Below are the code and all the weights of a small trained network. Each question names an input and a class and asks about switching units off, where a switched-off unit gives its printed mean instead of its output.

import numpy as np


def w(rows, s, z=0):
    codes = np.array(rows[::2]) - 128.0
    scale = np.full(codes.shape[1], s)
    scale[-1] = z or s
    return codes * scale


def f(y):
    return y / 2 * (1 + np.tanh(0.7978845608 * (y + 0.044715 * y**3)))


def log_softmax(a):
    a = a - a.max(-1, keepdims=True)
    return a - np.log(np.exp(a).sum(-1, keepdims=True))


def net(x, mask):
    res = np.array(x, float).reshape(1, 4) / 4 @ E
    y = f(res @ A[0][:, :-1].T + A[0][:, -1])
    res = res + np.where(mask, y, B[0][:, -1]) @ B[0][:, :-1]
    return log_softmax(res[-1] @ U[:, :-1].T + U[:, -1])


A, B = {}, {}
E = w([
[41,155,164,63,35,94],'x0',
[122,172,92,181,62,235],'x1',
[211,90,66,48,85,167],'x2',
[156,92,254,120,96,144],'x3',
],0.0097)
A[0] = w([
[90,157,148,123,208,95,144],'neuron 0',
[91,162,105,130,36,138,168],'neuron 1',
[92,136,80,127,91,164,180],'neuron 2',
[94,123,211,105,122,154,190],'neuron 3',
[172,91,155,92,105,136,187],'neuron 4',
[163,136,56,205,189,174,160],'neuron 5',
[83,190,83,151,109,127,216],'neuron 6',
[96,98,116,119,146,48,189],'neuron 7',
[192,103,70,101,142,143,192],'neuron 8',
[254,71,105,94,135,125,155],'neuron 9',
[110,112,96,120,193,73,208],'neuron 10',
[196,132,97,211,149,195,180],'neuron 11',
[204,61,69,123,136,103,158],'neuron 12',
[91,120,189,141,92,108,218],'neuron 13',
[140,129,67,97,87,165,215],'neuron 14',
[118,123,191,194,196,61,176],'neuron 15',
[122,114,52,135,205,49,253],'neuron 16',
[73,159,114,105,75,130,171],'neuron 17',
],0.013,0.0049)
B[0] = w([
[126,150,206,188,217,83,189],'neuron 0',
[190,35,64,146,151,128,207],'neuron 1',
[154,96,34,204,156,153,190],'neuron 2',
[151,29,169,107,27,26,200],'neuron 3',
[162,80,157,54,97,199,193],'neuron 4',
[18,152,128,184,75,143,241],'neuron 5',
[187,111,84,229,145,105,205],'neuron 6',
[172,213,136,155,139,66,195],'neuron 7',
[93,196,86,51,92,197,219],'neuron 8',
[122,136,132,40,154,178,253],'neuron 9',
[149,254,137,183,198,70,203],'neuron 10',
[9,99,124,170,71,152,245],'neuron 11',
[97,197,79,62,161,168,218],'neuron 12',
[216,49,187,79,66,17,203],'neuron 13',
[146,94,41,120,164,219,216],'neuron 14',
[109,111,201,106,173,85,235],'neuron 15',
[93,252,94,163,155,78,241],'neuron 16',
[225,89,76,193,172,99,196],'neuron 17',
],0.0079,0.012)
U = w([
[54,114,155,173,213,111,128],'0',
[137,123,125,86,131,250,96],'1',
[188,105,48,198,173,141,171],'2',
[48,168,97,218,80,174,119],'3',
[142,216,144,173,201,54,8],'4',
[105,204,60,80,175,171,21],'5',
[154,96,169,114,83,70,251],'6',
],0.011,0.0021)

Each question gives the input, the list of numbers given to net, and the class t.
The units are the neurons (one row each of A and B). Each row of codes is followed by its name. A weight is (code - 128) times the scale printed after its matrix; where a second scale follows, it is the last column's (A, B and U).
mask holds one flag per neuron, in row order. A switched-off neuron (its flag False) gives its mean, the last column of its row in B, instead of its output. The means were averaged over made-up inputs and are rounded, as every weight is.
A unit's drop is (log p(t) with every unit on - log p(t) with that unit switched off) / (log p(t) with every unit on - log p(t) with every unit switched off).
The circuit of an input: a set's keep is (log p(t) with only the set's units on - log p(t) with every unit switched off) / (log p(t) with every unit on - log p(t) with every unit switched off). Starting from the 12 units with the biggest drops (on a tie, the unit counted first), units are removed one at a time, each time the one whose removal leaves the highest keep (on an exact tie, the one counted first), for as long as the keep stays at least 0.8.
circuit, biggest first: the units of the circuit, biggest drop first
k most important neurons: the k neurons with the biggest drops, biggest first
drop when u is switched off: that unit's drop, to one decimal
input [6,-1,-4,-1], class 6: circuit, biggest first	neuron 13
input [0,8,-5,1], class 2: circuit, biggest first	neuron 1; neuron 6
input [0,5,7,-5], class 1: circuit, biggest first	neuron 16; neuron 10
input [-6,2,-8,-6], class 3: 4 most important neurons	neuron 5; neuron 11; neuron 13; neuron 17
input [-6,2,-5,0], class 3: 2 most important neurons	neuron 5; neuron 11
input [-7,-7,2,-4], class 5: 3 most important neurons	neuron 12; neuron 8; neuron 9
input [2,-5,-5,4], class 6: 3 most important neurons	neuron 3; neuron 13; neuron 16
input [4,-7,4,0], class 4: 2 most important neurons	neuron 7; neuron 10
input [-5,6,1,4], class 3: 2 most important neurons	neuron 11; neuron 5
input [8,5,0,5], class 6: 2 most important neurons	neuron 3; neuron 13
input [-7,1,0,2], class 3: 2 most important neurons	neuron 11; neuron 5
input [-8,-3,1,-3], class 5: 2 most important neurons	neuron 12; neuron 9
input [6,0,6,2], class 1: 3 most important neurons	neuron 4; neuron 6; neuron 14
input [8,5,6,7], class 6: circuit, biggest first	neuron 3
input [-1,-4,5,8], class 1: 2 most important neurons	neuron 9; neuron 4
input [-4,6,2,8], class 1: 2 most important neurons	neuron 4; neuron 16
input [-7,2,1,-2], class 3: drop when neuron 11 is switched off	0.2
input [7,-2,5,-1], class 2: drop when neuron 17 is switched off	0.1
input [-3,1,0,3], class 1: drop when neuron 10 is switched off	0.2
input [-8,2,-8,-5], class 3: drop when neuron 14 is switched off	0.0
input [6,4,2,4], class 6: circuit, biggest first	neuron 13
input [-1,4,5,-1], class 1: 2 most important neurons	neuron 16; neuron 10
